Below are the code and all the weights of a small trained network. Each question names an input and a class and asks about switching units off, where a switched-off unit gives its printed mean instead of its output.

import numpy as np


def w(rows, s, z=0):
    codes = np.array(rows[::2]) - 128.0
    scale = np.full(codes.shape[1], s)
    scale[-1] = z or s
    return codes * scale


def norm(h):
    return h / np.sqrt((h * h).mean(-1, keepdims=True) + 1e-5)


def f(y):
    return y / 2 * (1 + np.tanh(0.7978845608 * (y + 0.044715 * y**3)))


def log_softmax(a):
    a = a - a.max(-1, keepdims=True)
    return a - np.log(np.exp(a).sum(-1, keepdims=True))


def net(x, mask):
    res = np.array(x, float).reshape(1, 4) / 4 @ E
    u = 0
    for l in range(2):
        y = f(norm(res) @ A[l][:, :-1].T + A[l][:, -1])
        res = res + np.where(mask[u : u + 6], y, B[l][:, -1]) @ B[l][:, :-1]
        u += 6
    return log_softmax(norm(res)[-1] @ U[:, :-1].T + U[:, -1])


A, B = {}, {}
E = w([
[132,62,216,161,82,101,153,179],'x0',
[1,144,144,69,208,160,100,196],'x1',
[186,50,144,88,142,205,140,103],'x2',
[122,184,205,65,163,107,153,101],'x3',
],0.005)
A[0] = w([
[169,137,115,58,116,254,148,157,27],'L0N0',
[97,209,128,161,138,93,78,141,57],'L0N1',
[90,166,91,126,73,80,156,127,254],'L0N2',
[85,73,16,204,94,165,117,149,8],'L0N3',
[154,194,201,104,178,101,164,85,97],'L0N4',
[200,212,14,101,213,152,93,122,25],'L0N5',
],0.0069,0.0023)
B[0] = w([
[81,122,91,48,79,143,151,115,187],'L0N0',
[86,149,71,95,93,243,120,152,186],'L0N1',
[187,159,71,24,73,96,155,136,217],'L0N2',
[75,194,190,194,152,178,145,83,226],'L0N3',
[113,161,128,232,159,189,114,97,198],'L0N4',
[199,100,253,130,187,85,112,179,254],'L0N5',
],0.0079,0.0038)
A[1] = w([
[123,98,151,162,183,201,123,112,6],'L1N0',
[143,89,202,128,158,59,105,206,212],'L1N1',
[184,1,127,31,191,137,197,103,214],'L1N2',
[147,149,145,134,234,117,139,119,5],'L1N3',
[42,98,107,98,162,162,72,150,50],'L1N4',
[41,158,119,158,210,150,124,114,151],'L1N5',
],0.0077,0.0015)
B[1] = w([
[112,224,156,143,106,157,176,120,189],'L1N0',
[115,73,170,161,132,54,2,179,200],'L1N1',
[118,191,48,117,131,116,151,187,254],'L1N2',
[202,107,132,213,10,125,88,108,172],'L1N3',
[157,74,134,100,157,52,90,78,208],'L1N4',
[118,64,135,209,144,67,177,112,229],'L1N5',
],0.0079,0.0049)
U = w([
[231,95,178,149,136,77,89,255,144],'0',
[88,176,164,188,121,166,189,68,159],'1',
[196,79,75,109,152,71,152,144,253],'2',
[74,211,27,48,123,174,203,185,85],'3',
[130,74,112,45,83,134,111,61,2],'4',
],0.0074,0.003)

Each question gives the input, the list of numbers given to net, and the class t.
The units are the neurons (one row each of A and B). Each row of codes is followed by its name. A weight is (code - 128) times the scale printed after its matrix; where a second scale follows, it is the last column's (A, B and U).
mask holds one flag per neuron, layer by layer. A switched-off neuron (its flag False) gives its mean, the last column of its row in B, instead of its output. The means were averaged over made-up inputs and are rounded, as every weight is.
A unit's drop is (log p(t) with every unit on - log p(t) with that unit switched off) / (log p(t) with every unit on - log p(t) with every unit switched off).
The circuit of an input: a set's keep is (log p(t) with only the set's units on - log p(t) with every unit switched off) / (log p(t) with every unit on - log p(t) with every unit switched off). Starting from all 12 units, units are removed one at a time, each time the one whose removal leaves the highest keep (on an exact tie, the one counted first), for as long as the keep stays at least 0.8.
units of the circuit, in order: the units of the circuit, biggest drop first
most important unit: the unit with the biggest drop
k most important neurons: the k neurons with the biggest drops, biggest first
top k neurons in layer l: the k neurons of layer l with the biggest drops, biggest first
input [-4,-2,2,-5], class 1: top 2 neurons in layer 1	L1N0, L1N4
input [3,8,4,-5], class 2: units of the circuit, in order	L1N4, L0N5
input [5,-5,3,-8], class 1: top 3 neurons in layer 0	L0N3, L0N5, L0N2
input [2,5,3,6], class 1: 3 most important neurons	L0N4, L0N5, L1N0
input [-6,7,-1,1], class 2: units of the circuit, in order	L1N4
input [3,-3,-3,4], class 1: 3 most important neurons	L0N5, L0N4, L1N2
input [5,-2,-6,2], class 3: top 2 neurons in layer 0	L0N5, L0N1
input [1,-6,-4,-6], class 1: 3 most important neurons	L0N3, L0N5, L1N2
input [-2,4,8,5], class 3: 2 most important neurons	L0N0, L1N2
input [-7,8,-4,-5], class 2: top 2 neurons in layer 1	L1N4, L1N5
input [-1,4,7,4], class 3: 3 most important neurons	L1N2, L0N0, L0N3
input [-4,-6,8,7], class 3: 3 most important neurons	L1N2, L0N0, L0N3
input [-4,8,2,7], class 2: units of the circuit, in order	L1N4, L1N5
input [4,4,-7,-8], class 1: 3 most important neurons	L0N3, L1N2, L1N5
input [-7,1,4,7], class 0: 2 most important neurons	L0N5, L0N3
input [5,-3,-7,4], class 3: top 3 neurons in layer 0	L0N5, L0N2, L0N1
input [1,4,3,-3], class 2: 2 most important neurons	L1N4, L0N4
input [4,-5,-3,-5], class 1: 3 most important neurons	L0N5, L0N3, L1N1
input [-7,3,-5,5], class 0: 4 most important neurons	L0N5, L0N3, L1N3, L0N0
input [-3,4,7,-3], class 3: most important unit	L0N0
input [1,3,8,4], class 3: most important unit	L1N2
input [-8,3,8,2], class 0: 4 most important neurons	L0N5, L0N1, L0N2, L1N1
input [-8,3,-3,8], class 0: 4 most important neurons	L0N5, L0N3, L1N3, L0N0
input [4,6,-5,-2], class 2: top 3 neurons in layer 0	L0N5, L0N1, L0N0
input [2,7,8,-5], class 3: top 2 neurons in layer 0	L0N0, L0N5
